Here is a tiny trained network, its code and every weight. The questions are about switching its units off for an input and a target symbol, where a switched-off unit gives its printed mean instead of its output.

import numpy as np


def w(rows, s, z=0):
    codes = np.array(rows[::2]) - 128.0
    scale = np.full(codes.shape[1], s)
    scale[-1] = z or s
    return codes * scale


def f(y):
    return y / 2 * (1 + np.tanh(0.7978845608 * (y + 0.044715 * y**3)))


def softmax(a):
    e = np.exp(a - a.max(-1, keepdims=True))
    return e / e.sum(-1, keepdims=True)


def log_softmax(a):
    a = a - a.max(-1, keepdims=True)
    return a - np.log(np.exp(a).sum(-1, keepdims=True))


def net(x, mask):
    ids = ['αβδεζηλμξσφψ'.index(c) for c in x.split()]
    T = len(ids)
    res = E[ids] + P[:T]
    u = 0
    for l in range(3):
        r = res
        for j in range(2):
            rows = slice(3 * j, 3 * j + 3)
            q, k, v = (r @ M[l][rows].T for M in (Q, K, V))
            z = softmax(np.where(np.tri(T) > 0, q @ k.T / 3**0.5, -1e9)) @ v
            o = O[l][rows]
            res = res + np.where(mask[u + j], z, o[:, -1]) @ o[:, :-1]
        u += 2
        y = f(res @ A[l][:, :-1].T + A[l][:, -1])
        res = res + np.where(mask[u : u + 4], y, B[l][:, -1]) @ B[l][:, :-1]
        u += 4
    return log_softmax(res[-1] @ U[:, :-1].T + U[:, -1])


Q, K, V, O, A, B = {}, {}, {}, {}, {}, {}
E = w([
[81,198,154,67,199,170,86],'α',
[186,177,212,136,155,59,183],'β',
[198,178,137,146,102,92,99],'δ',
[188,162,161,139,149,79,141],'ε',
[196,183,100,7,113,205,138],'ζ',
[8,133,172,127,127,82,97],'η',
[186,108,81,156,148,113,39],'λ',
[42,127,175,109,106,223,166],'μ',
[184,160,111,134,166,66,119],'ξ',
[196,110,214,179,152,101,123],'σ',
[215,198,213,182,73,133,98],'φ',
[119,58,132,144,2,154,137],'ψ',
],0.017)
P = w([
[117,85,2,179,163,129,221],'0',
[166,85,228,183,85,131,147],'1',
[178,113,213,152,81,110,132],'2',
[181,111,191,149,74,111,122],'3',
[185,117,168,137,69,129,118],'4',
[181,109,144,132,91,117,94],'5',
[183,108,138,130,85,100,83],'6',
[190,122,110,135,72,102,80],'7',
],0.0067)
Q[0] = w([
[164,133,156,157,145,207,142],'L0H0',
[63,128,83,92,167,153,185],'L0H0',
[104,137,92,124,116,151,45],'L0H0',
[216,126,67,233,159,88,171],'L0H1',
[1,109,27,90,162,223,217],'L0H1',
[98,137,77,156,65,149,117],'L0H1',
],0.0096)
K[0] = w([
[196,137,100,46,164,160,170],'L0H0',
[73,149,198,69,62,124,128],'L0H0',
[95,63,138,79,150,83,86],'L0H0',
[228,173,105,160,139,147,210],'L0H1',
[141,138,198,2,88,121,54],'L0H1',
[144,88,112,74,85,99,123],'L0H1',
],0.0099)
V[0] = w([
[43,97,36,154,141,15,141],'L0H0',
[217,67,214,124,217,167,168],'L0H0',
[193,32,206,38,108,74,113],'L0H0',
[85,102,81,91,175,70,177],'L0H1',
[153,53,127,70,169,63,173],'L0H1',
[110,118,158,207,108,133,3],'L0H1',
],0.0054)
O[0] = w([
[95,101,70,57,211,59,253,53],'L0H0',
[120,130,152,177,154,151,113,248],'L0H0',
[105,33,202,213,147,229,126,214],'L0H0',
[88,135,10,195,162,174,81,76],'L0H1',
[119,144,95,177,196,132,162,120],'L0H1',
[59,16,253,44,173,56,100,213],'L0H1',
],0.0049,0.0016)
A[0] = w([
[132,48,102,187,94,137,72,121],'L0N0',
[152,228,182,105,57,82,126,88],'L0N1',
[2,136,110,210,99,130,100,122],'L0N2',
[170,188,183,167,51,167,72,1],'L0N3',
],0.0065,0.0054)
B[0] = w([
[156,191,163,108,152,47,213,211],'L0N0',
[134,24,81,168,182,143,62,252],'L0N1',
[111,36,74,167,2,147,131,141],'L0N2',
[99,100,62,48,211,60,187,242],'L0N3',
],0.0061,0.0032)
Q[1] = w([
[132,127,136,75,149,150,154],'L1H0',
[155,117,195,179,177,147,109],'L1H0',
[106,126,80,39,123,150,101],'L1H0',
[8,127,115,58,128,177,166],'L1H1',
[125,158,147,54,193,133,94],'L1H1',
[140,139,120,139,167,25,85],'L1H1',
],0.015)
K[1] = w([
[132,134,139,123,111,151,123],'L1H0',
[183,142,101,142,192,115,117],'L1H0',
[99,114,147,92,118,159,88],'L1H0',
[133,163,192,147,101,142,5],'L1H1',
[126,159,123,59,184,137,95],'L1H1',
[133,160,87,183,208,71,142],'L1H1',
],0.016)
V[1] = w([
[196,58,59,98,154,145,199],'L1H0',
[94,69,103,127,33,61,136],'L1H0',
[161,232,115,87,52,81,73],'L1H0',
[175,82,152,151,2,178,216],'L1H1',
[237,23,14,51,107,87,25],'L1H1',
[87,139,51,38,105,45,194],'L1H1',
],0.0066)
O[1] = w([
[105,204,210,181,126,120,115,195],'L1H0',
[167,106,142,101,201,137,117,99],'L1H0',
[158,72,75,174,81,183,96,151],'L1H0',
[164,57,61,111,112,170,236,138],'L1H1',
[112,166,155,1,59,42,150,253],'L1H1',
[69,173,99,219,7,134,140,244],'L1H1',
],0.0079,0.0039)
A[1] = w([
[251,119,207,166,152,72,166,91],'L1N0',
[67,171,116,172,62,237,191,14],'L1N1',
[116,128,157,131,38,124,31,9],'L1N2',
[254,186,116,187,168,200,66,2],'L1N3',
],0.0069,0.0052)
B[1] = w([
[124,130,1,86,146,121,83,254],'L1N0',
[149,139,92,64,189,75,102,172],'L1N1',
[68,139,92,139,195,96,193,202],'L1N2',
[93,154,188,79,222,98,239,175],'L1N3',
],0.0089,0.0061)
Q[2] = w([
[99,119,80,114,155,104,157],'L2H0',
[132,142,94,169,143,10,96],'L2H0',
[214,207,52,123,165,118,141],'L2H0',
[94,104,215,76,153,172,122],'L2H1',
[224,196,39,100,109,50,116],'L2H1',
[110,109,151,105,59,179,169],'L2H1',
],0.013)
K[2] = w([
[56,112,78,114,133,152,131],'L2H0',
[61,166,68,138,141,76,127],'L2H0',
[148,187,72,81,157,137,159],'L2H0',
[147,101,246,167,125,180,51],'L2H1',
[116,172,66,150,83,105,142],'L2H1',
[155,60,188,134,85,107,129],'L2H1',
],0.014)
V[2] = w([
[27,137,31,2,140,187,97],'L2H0',
[128,15,104,158,147,67,59],'L2H0',
[123,118,144,34,122,95,96],'L2H0',
[111,219,131,128,50,213,189],'L2H1',
[200,130,121,160,22,147,21],'L2H1',
[176,94,179,102,144,68,192],'L2H1',
],0.0067)
O[2] = w([
[107,1,198,119,156,169,109,254],'L2H0',
[120,121,74,199,143,134,122,109],'L2H0',
[91,81,114,149,114,117,94,198],'L2H0',
[137,206,106,126,82,196,105,118],'L2H1',
[153,151,75,149,167,121,41,48],'L2H1',
[124,75,94,128,82,82,155,139],'L2H1',
],0.0094,0.0061)
A[2] = w([
[106,32,117,112,108,124,43,107],'L2N0',
[150,134,201,173,144,221,235,64],'L2N1',
[72,34,255,106,117,113,159,113],'L2N2',
[92,224,156,213,96,29,22,11],'L2N3',
],0.0058,0.011)
B[2] = w([
[163,178,243,183,81,160,188,198],'L2N0',
[79,16,168,110,87,135,35,163],'L2N1',
[132,227,28,146,125,159,97,248],'L2N2',
[26,70,53,18,153,254,220,182],'L2N3',
],0.0088,0.011)
U = w([
[81,162,190,115,206,154,37,179],'α',
[79,117,246,112,143,137,191,24],'β',
[140,145,30,124,118,125,1,172],'δ',
[168,215,159,142,141,87,151,173],'ε',
[134,149,189,61,65,155,71,141],'ζ',
[24,141,147,246,89,128,99,222],'η',
[34,103,146,52,112,62,65,131],'λ',
[78,63,130,125,144,213,80,87],'μ',
[87,163,113,117,132,181,134,3],'ξ',
[129,108,110,115,206,132,130,76],'σ',
[135,88,178,128,128,57,51,228],'φ',
[134,100,100,130,64,130,154,46],'ψ',
],0.0065,0.0027)

Each question gives the input, a string of symbols that net reads in full, and the target symbol t.
The units are the heads (3 rows each of Q, K, V and O) and the neurons (one row each of A and B). Each row of codes is followed by its name. A weight is (code - 128) times the scale printed after its matrix; where a second scale follows, it is the last column's (O, A, B and U).
mask holds one flag per unit, layer by layer, with each layer's heads first. A switched-off unit (its flag False) gives its mean, the last column of its rows in O or B, instead of its output. The means were averaged over made-up inputs and are rounded, as every weight is.
A unit's drop is (log p(t) with every unit on - log p(t) with that unit switched off) / (log p(t) with every unit on - log p(t) with every unit switched off).
The circuit of an input: a set's keep is (log p(t) with only the set's units on - log p(t) with every unit switched off) / (log p(t) with every unit on - log p(t) with every unit switched off). Starting from the 12 units with the biggest drops (on a tie, the unit counted first), units are removed one at a time, each time the one whose removal leaves the highest keep (on an exact tie, the one counted first), for as long as the keep stays at least 0.8.
circuit, biggest first: the units of the circuit, biggest drop first
k most important neurons: the k neurons with the biggest drops, biggest first
k most important neurons of layer l: the k neurons of layer l with the biggest drops, biggest first
which heads matter: for each layer, one digit per head in row order, 1 if its drop is at least 0.15 and else 0, layers parted by /
drop of u: that unit's drop, to one decimal
input ψ β ξ β φ λ β, target ψ: circuit, biggest first -> L1H1, L2H1, L0H0, L1N0
input β δ λ ε, target β: circuit, biggest first -> L1H1, L1N3, L2H1, L0H1
input μ ξ β δ, target μ: which heads matter -> 00 / 01 / 10
input β ε ξ α λ ζ δ φ, target β: circuit, biggest first -> L1N3, L1H1, L2H1
input β ε λ φ δ φ β ξ, target β: circuit, biggest first -> L1N3, L1H1, L2H1, L0H1
input η ξ β, target η: circuit, biggest first -> L0H0, L1H1
input φ ψ α σ μ β, target φ: 2 most important neurons -> L1N0, L0N1
input ε η λ ζ η ε ε, target ε: circuit, biggest first -> L2H0, L0H1, L2N3
input λ φ β φ λ, target λ: circuit, biggest first -> L1H1, L0H0
input ψ ξ ξ ζ ψ β η, target η: circuit, biggest first -> L2H0, L2N0, L0N2
input μ α ξ ε λ η λ λ, target μ: circuit, biggest first -> L1N1, L1H1, L2H0
input η η φ ξ, target η: circuit, biggest first -> L0H0, L1H1
input μ β η δ ξ, target μ: which heads matter -> 10 / 01 / 10
input ζ β λ σ ε σ α β, target ζ: which heads matter -> 01 / 00 / 11
input α ε η η ε σ φ, target α: circuit, biggest first -> L1H1, L2H1, L0H0, L1N3
input δ φ α δ ξ η, target η: 2 most important neurons of layer 0 -> L0N3, L0N2
input β β σ α λ φ λ, target β: which heads matter -> 01 / 01 / 11
input λ μ α, target α: most important neuron of layer 1 -> L1N1
input σ α ψ λ, target σ: 2 most important neurons -> L1N0, L1N3
input λ β β ε η σ, target λ: circuit, biggest first -> L1H1, L1N0, L2H0
input σ η λ σ φ λ, target σ: most important neuron of layer 2 -> L2N2
input λ ε β ξ, target λ: which heads matter -> 10 / 01 / 00
input ξ λ α, target α: most important neuron -> L2N2
input φ λ β ζ, target ζ: 2 most important neurons -> L1N0, L2N0
input μ β ξ ξ ψ φ, target μ: 3 most important neurons -> L1N1, L2N1, L0N1
input ε φ δ, target ε: 2 most important neurons of layer 0 -> L0N3, L0N1
input φ δ σ λ σ φ λ λ, target φ: 3 most important neurons of layer 2 -> L2N0, L2N3, L2N2
input ξ η μ λ β, target ξ: most important neuron -> L2N3
input λ ψ λ μ, target μ: 2 most important neurons of layer 2 -> L2N1, L2N0
input λ λ ψ, target ψ: drop of L0N2 -> 0.0
